Each row of numbers belongs to one of the things below and depends on some of the facts about them. Some rows are named. Which thing is each other row?

Facts:
χ: uses; ψ: points at; δ: refers to
χ(gebrak, kenan); χ(leflom, fleflol); χ(stopla, sizastu); χ(numam, drestim)
χ(skogo, brapufe); χ(rastum, fleflol); χ(druror, teki); χ(giklam, klaskir)
χ(pofla, flinan); χ(fiflik, drestim); χ(mosel, stumo); χ(troflu, gratrok)
χ(grekepa, teki); χ(zoples, mosuk); χ(plevik, drestim); χ(bifle, kudo)
χ(tupli, voke); χ(nitoflu, bofu); χ(solur, kenan); χ(skadril, dato)
χ(briner, grudru); χ(fliplimi, grusker); χ(zugrus, fleflol); χ(ruvur, nuler)
χ(leplolus, kliflon); χ(mezu, grigen); χ(tuzen, vifles); χ(plobros, dretrol)
χ(ligrus, vifles); χ(sapeska, skido); χ(loplol, kenan); χ(bretem, klera)
χ(sapon, stumo); χ(tiral, fleflol); χ(vetror, volol); χ(flima, drestim)
χ(gakur, nofovil); χ(selo, flikem); χ(grumer, stumo); χ(stugroste, kliflon)
χ(tipe, vifles); χ(volol, dato); χ(fuge, lagris); χ(fludrom, kenan)
χ(gisim, flotel); χ(dreskem, grusker); χ(nofovil, klera); χ(bozu, flikem)
χ(zeflunir, stodrin); χ(ritrik, flotel); χ(skotas, kudo); ψ(bese, grori)
ψ(fludrul, matros); ψ(dresom, buto); ψ(voplo, nofovil); ψ(pofla, vupi)
ψ(brovo, debrak); ψ(pogatru, nudul); ψ(mosel, flotel); ψ(troflu, matros)
ψ(grekepa, fugriven); ψ(plevik, nudul); ψ(dranun, grigen); ψ(furi, fleflol)
ψ(bifle, dretrol); ψ(skadril, flinan); ψ(fliplimi, grori); ψ(zugrus, nufek)
ψ(ruskun, fleflol); ψ(sefu, buto); ψ(klaskir, veple); ψ(klapas, bofu)
ψ(vugel, kenan); ψ(sapeska, skido); ψ(loplol, bofu); ψ(pletran, grori)
ψ(sapon, stovoskel); ψ(nuklur, linugi); ψ(mitro, stodrin); ψ(brivi, fugriven)
ψ(grumer, matros); ψ(luzu, matros); ψ(volol, vifles); ψ(fuge, matros)
ψ(dredar, skido); ψ(klatra, matros); ψ(bozu, matros); ψ(skotron, grigen)
ψ(feten, veple); ψ(bofu, fugriven); ψ(skotas, flikem); δ(nudul, flepil)
δ(gebrak, druror); δ(bese, fiflik); δ(leflom, linugi); δ(fludrul, feten)
δ(grori, sizastu); δ(stopla, plekim); δ(stopla, trasto); δ(stopla, pogatru)
δ(skogo, stovoskel); δ(flaru, stodrin); δ(rastum, numam); δ(druror, mosel)
δ(dresom, drutror); δ(dresom, sizastu); δ(dretrol, dreskem); δ(gratrok, voke)
δ(giklam, sutroflok); δ(giklam, linugi); δ(voplo, stovoskel); δ(debrak, grudru)
δ(fiflik, nufek); δ(fiflik, bozer); δ(fiflik, petru); δ(fiflik, brapufe)
δ(vepak, zugrus); δ(mosel, dato); δ(troflu, grekepa); δ(troflu, sizastu)
δ(grekepa, skotas); δ(pigror, buto); δ(sizastu, fubradrel); δ(sizastu, flikem)
δ(zoples, veple); δ(vemo, mosel); δ(klisuk, bozer); δ(klisuk, numam)
δ(drodroskom, troplur); δ(drodroskom, ritrik); δ(kudo, vepak); δ(furi, skogo)
δ(furi, fliplimi); δ(tupli, fludrom); δ(tupli, stodrin); δ(flifun, fubradrel)
δ(flifun, plekim); δ(flifun, flikem); δ(flifun, stumosan); δ(solur, plekim)
δ(brefas, fubradrel); δ(vupi, sapeska); δ(vupi, ligor); δ(briner, sapeska)
δ(briner, fliplimi); δ(listis, ritrik); δ(zugrus, rizis); δ(ruvur, luzu)
δ(ruvur, flaru); δ(leplolus, lagris); δ(ruskun, pigror); δ(zole, vetror)
δ(zole, ruvur); δ(tuzen, nofovil); δ(pebem, klaskir); δ(plobros, stugroste)
δ(nazogel, flavol); δ(nazogel, getril); δ(nazogel, lagris); δ(sapeska, ritrik)
δ(sapeska, vemo); δ(buto, nozan); δ(nozan, bretem); δ(plekim, fugriven)
δ(klomu, kagrim); δ(klomu, grorebar); δ(flepil, bretem); δ(flepil, grekepa)
δ(flepil, sizastu); δ(tegraga, fubradrel); δ(tegraga, voplo); δ(ziso, loplol)
δ(voke, brivi); δ(voke, stovoskel); δ(flilik, ligor); δ(flilik, fugriven)
δ(grorebar, flima); δ(grigen, mitro); δ(tredom, matros); δ(tredom, listis)
δ(grumer, lasol); δ(grumer, sefu); δ(stugroste, nizol); δ(stugroste, dresom)
δ(flinan, sizastu); δ(troplur, teki); δ(tipe, sapeska); δ(kagrim, pogatru)
δ(boplito, nitrok); δ(bostom, bretem); δ(fludrom, bretem); δ(fludrom, moplepum)
δ(linugi, grorebar); δ(dreskem, brefas); δ(dreskem, pibal); δ(taplumon, govok)
δ(nitrok, grorebar); δ(stodrin, nizol); δ(stodrin, fleflol); δ(lagris, plobros)
δ(zeflunir, klisuk); δ(zopi, fiflik); δ(ritrik, flikem); δ(trasto, troplur)
δ(trasto, fubradrel); δ(trasto, listis); δ(skotas, matros)

Some rows with their names:
[  4  -5 -20   7 -18   9  12  -5  -4 -20  -4   6  15   5  -9  27   8  -3
 -14  33 -20  -9   4  15   7  50  -8  26]: voke
[ 3  3  2 -3 -6  0  8  0 -4 -2  1 -1  2 -2  1 -3  3  1 -3  3  2  1 -1  1
 -1  1 -1  0]: pigror
[ 46  24 -15 -10  23 -20 -30  -3  50  27  14   3  -3 -10  -9 -25 -13  -7
  20 -13  -2 -11  11  15   8  12 -10  28]: fludrul
[  6   0  -2  -4 -13   1   6   4   0  -3  -2  -2   4  -5   3  -3   6  -2
  -1   3   5   4  -6   5   0   3   1  -1]: nazogel
[ -5   2  -1  -4  -8   1   5  -5 -12  11   1   1   4  -2  -1   4  -5  -3
   4   2  -3  -6   1  -2   1  -4  -2   1]: brefas
[ -3   8   2  11  -6  -1  -6  -3   7   1  -3   6   0   5   3   3   6  -2
 -12   2  -3   8 -11  -6   5  -5  -5  -3]: nitrok
[ -5   0  -3  -1 -12   2  -3  -1  -3   9  -3   2   4  -3   0   8  -2  -5
   3  -3  -1   0  -6  -1   4   3  -2  -2]: flilik
[  2  -7  18  -3  -2   2  10  -2  -3   5  -8  -7  -6 -10   4 -12   1  -7
  14  -2   4   4   4  -2  -2 -16  17  -7]: stugroste
[ -1  -3  -5  -4  -7   5   3   0  -9   7  -5   5   0  -7  -8  14   5  -8
   2   6   0   6  -5   0   7  -1 -10 -13]: vupi
[ -5 -13   6   2  -8  17   3  -7  -2   5 -24  -2  -4  -9  -8   2   7  -6
  20   7 -12   1   8   6   0  10  25   9]: briner
[-12  -5  -3   0  -5   4  -1   1  -2   7  -2  -1  11   2   7  -3 -10   0
   7  -7  -3 -11   6   3   2   4   7   8]: voplo
[-7  2 -1 -1 -2  1  2 -5 -9  8  2  1  3  0 -1  4 -3 -2  0  1 -4 -5  1 -2
  2 -5 -3  0]: troplur
[ -2  -6 -12  16  -4  -7  14   5  10  15   5  -3  18  -2  -5   4  16   2
  -9  -6  11   3  -6   6   5  -8   2  -3]: kudo
[-2 -2 -3  2  0  0  1  2  4 -4 -1  2  3  2  0  1  3  1 -2  0  3  1  1  2
  2  1 -2 -2]: klegro
[ -6   9 -25  -5  -1   3  -4   2  -7  -5  -3   5   2   2 -14  -2  21  11
 -14  13   2   5 -10  10  -1   7 -21 -10]: flotel
[-9 -1  0  6  2  1 -1  0  5 -3  0  0  9  9  7 -6 -5  5 -4 -6  0 -7  6  0
  0  0  5  6]: mitro
[-1 -1 -4  3  1  1  2  2  3 -5 -3  1  2  1  0  1  4  1 -4  2  2  1  1  1
  1  0 -1 -3]: fligu
[ -5   1 -15   8  -1  -2   6   0   0  10  -1  -2  14   3  -7  -3  21   7
 -10   3   2   1  -3  10   0   5   0   0]: drestim

Which thing is each row?
No name comes twice in this set of rows, the named rows included.
[ -9  -5  -8   1  13   3   7  -1  -8  -6   0   6   1   0 -10   6   1  -2
  -3  12  -3  -2   6   3   7  -8 -10 -13] => stovoskel
[ -4   3 -15   2   2  -8   1   6   1   9  12   0  14   4   0   0   7   6
 -10  -8  11   0  -9   3   1  -5 -13  -9] => grusker
[-7 -4 -6  0 -2  4  0  1 -4  4 -2  2  5 -2 -2  4 -4 -2  3  0 -2 -4  1  2
  4  1 -2 -2] => vemo
[-11  -6  -3  -1 -14   7  -3   2   3   8  -7  -4  16   0   9  -2 -12  -2
  10 -11   0 -11   5   5   4  10   8   8] => furi
[ -6  -2 -21  -1 -14  -1   3   6  -1  -4   6   5  12   0  -7   8  -2   5
  -8   4   1  -6  -4   8   6  11 -15   5] => gratrok
[ -1   8   0  11   0   0  -1  -4   3  -1  -3   9  -4   4  -4   9  12  -4
 -17   9  -3  15 -14  -6   7 -11 -14 -15] => linugi
[ 48  23  -4 -12  39 -13 -37  -9  46  23   6   0  -9  -9  -2 -28 -10 -14
  29  -5 -11 -12  16  15   2  20   0  23] => bozu
[-11   1  -2   2   3   2   1  -5  -9   7   2   3   2   2  -2   3  -6  -1
  -2   3  -5  -6   3  -3   4  -5  -4   0] => ligor
[ -4  -7  21   7   2   0   8  -6   1  23  -6 -11   7  -4  13  -6  -3  -9
  16 -14   3  -3   9  -5  -1 -14  27  -1] => skotas
[ -9 -10  16   5   5   9  -1  -1   5   0 -10  -2   2   2  11  -2 -14  -7
  17  -6  -5  -8  14  -2   2  -4  20   4] => mosel
[  4   4   1  -8 -14   0   7  -2 -11   5   1  -2   2  -7   1  -2  -1  -3
   2   3   2  -1  -3   0  -1   2  -2   2] => flepil
[-14   8   7   6  -8   1  -1  -8  -2  12  -1   1  11  10  11  -3 -11   0
  -6  -3  -7 -12   3  -6   3  -4   3   9] => pogatru

The same things again, as new rows of numbers:
Some things and their rows:
[  0  -6   5   3   3  -2  -5  -2  -6  12  -3 -12   4   1  -6  -4   1  -5
   2   0   4  -1  -4   3   0   4   2   4   0  -2   4   6 -11]: stumosan
[  6   5  -5   0  -2   2  10  -2   6  -4  -3   8   2   7   5   2  -3   0
  -9   1   0   1  -2 -11  -1  -4  -2  -7  -2  -1  -3  -8   1]: ligrus
[ -5   5   6 -18  -8   6   0   1  -9   5  -4  -7   5   4  -2  -2  -4  -2
   0  -1  18 -13 -10  11  -1 -16   2  -2   3   0   1  14  -9]: dretrol
[-2  4  0 -1 -1  7 -4  2 -7  7 -1 -4  3  0 -2 -5 -1  2  4  1  5 -5 -2  6
 -1 -3  4  3  1  2 -2  5 -8]: gratrok
[ 0  2  1  1  0  6 -3  1 -7  7 -1 -5  3 -1 -2 -4  0  1  4  0  4 -4 -2  5
  0 -3  2  3  0  1 -1  4 -6]: voke
[  1 -11 -12  27  11  -3  -4   3   5   5  -1 -10   3  -3   0  -3   6  -9
   2   2 -20   8   4 -12   2  19   5   6   4   0   7  -3  -3]: pogatru
[ -3  -5  -2   5   1  -4  -2   5   4   4  -2  -1   1   4  -1   1  -2  -1
  -3   1   2  -7   0   4  -2   7  13  -8   6   3   0  -1 -13]: drodroskom
[-2 -9  0 12  4 -7 -1  2  3  4 -3 -5  3  6 -3  1  0 -5 -4 -1 -4 -3 -3  1
  0  8  6 -7  5  1  8  1 -9]: troplur
[ -1  10   7 -15  -3 -24  12   5   7 -11  -4   4   0  22   4   1  -2  15
  -8  -2   9  -3  14  -6  -3   0  -4  27   4  -1  -8 -21   9]: rastum
[ -5   0  -3   4   3   2   3   2   2 -11  -2  -3   4   3   1   2   2  -1
   0  -2  -6   0  -2  -1   2   3  -3   0   4   1   9   6   6]: rizis
[  9   6  -9  -8  -7   6   2   1  -3  14   0   2  -1  -3   5  -4  -2  -2
   2   2   8  -2  -3  -6   1 -20   2  12  -1  -4 -12  -8  -3]: giklam
[  0  -3   4   1   1   2  -4  -2  -7   7  -1 -11   3  -1  -4  -4   2  -2
   4   0   4   0  -4   3   0   0  -3   3   0   0   4   6  -3]: pibal
[ -6   0   3 -10  -7  -2   4   6   1   0  -6   1   4  11  -1   3  -7   0
  -7  -1  11 -17 -10  10  -1  -9  11 -10   9   2   4   7 -12]: vupi
[ -4   3  -2   2   2   4   3   4   2 -10  -1   0   2   1   1   2  -1  -2
   0  -1  -6  -2  -1   1   1   4   2  -1   4   3   6   5   3]: kliklus
[ 0  5  2 -1  1  7 -1  0 -9  2 -1 -5  5 -2 -1 -3  2  0  5  0  1  0 -3  1
  2 -3 -5  7 -1 -1  4 10  3]: grudru
[ -2   3   4  -3   0   5  -2  -3  -9  -4   0 -11   2  -7  -2  -4   2  -2
   5   1   7   2  -2   3   0  -1  -8   6  -2   0   6  14   3]: flavol
[  2   0  -6  17   7   8  -7   0  -7   4   0 -10   3 -10  -1  -9   5   1
   8   3 -10   8   7  -5   1  13  -6  12  -2   2   0   4   3]: feten
[ 32  -3  12  48  -1 -19 -32   6   0  19  16  82  -7  -5  -3  29  19   4
  13  -4  31  29   5  -1  -4  25  -6   6   1 -15  -4 -14  16]: loplol

Which thing is each row?
No name comes twice in this set of rows, the named rows included.
[  8 -10 -13  38  15  -9   2   0   7   7  -3  -1   4   4   2  -8   3   5
  -5   6 -28  10  10 -24  -2  26   0   5  -4   0  -5 -20   2] => fliplimi
[ -2  -8  15  -8  -3  -3   1  -7  -6   5  -7 -17   7   8  -8   0  -1  -9
  -2  -1  16  -9 -15   7   0  -7  -4  -6   0  -4  12  13 -12] => flikem
[ 25   8  25  15 -10   4 -25   4   1  17   8  70  -2  13  -1  32   9  -8
  25 -13  54  17  -4  23   0  18   3  -4   8  -4   8  -7  12] => bofu
[  2  -1 -15  27  11   9  -8   2  -7   3   2 -10   3 -14   0 -13   6   4
   8   7 -17  10  13 -11  -1  23   0  17  -2   5  -6   2   4] => pletran
[  4   8   1 -19  -7 -17   4   3   2  10  -3  -9  -4   8   5  -5   0  -2
   3  -1  21  -1   8  -8   0 -16  -1  43   5  -7 -10 -18  -2] => leflom
[  6   6   1  -3   1 -21   1   0   1   4  -1 -10  -3   6   2  -8   4   7
   3   2   7   7  19 -12  -2   5  -7  43  -1  -5 -13 -24   6] => zugrus
[-26  -2  42 -88  -8  -4  13 -22   8   4  14 -32 -25  10 -10  12   3  -3
 -16 -20 -14 -25 -11  39  14 -69  -4 -43 -10  -7  12 -15 -30] => matros
[  5   5   3 -12  -7   2  16  -3   5  -8  -7   7   6  16   3   6  -4  -2
 -12  -1   9  -5 -13  -8   1 -18  -6  -8  -1  -4   5   0   1] => nofovil
[  3   0  -4   7  -3 -14  -6   6 -11   5   4  14  -1 -10  -3  -1   1  14
 -11   4   2  -6  -6  -7  -4 -17  -6   9  -1 -11 -11   7  -5] => gebrak
[ -2   3 -16  29  14   6  -3   8  -1 -11   1   2   6  -4   2  -8   3  17
   1   5 -28   6  16 -10  -3  31   2   6   1  10  -5  -1  11] => bese

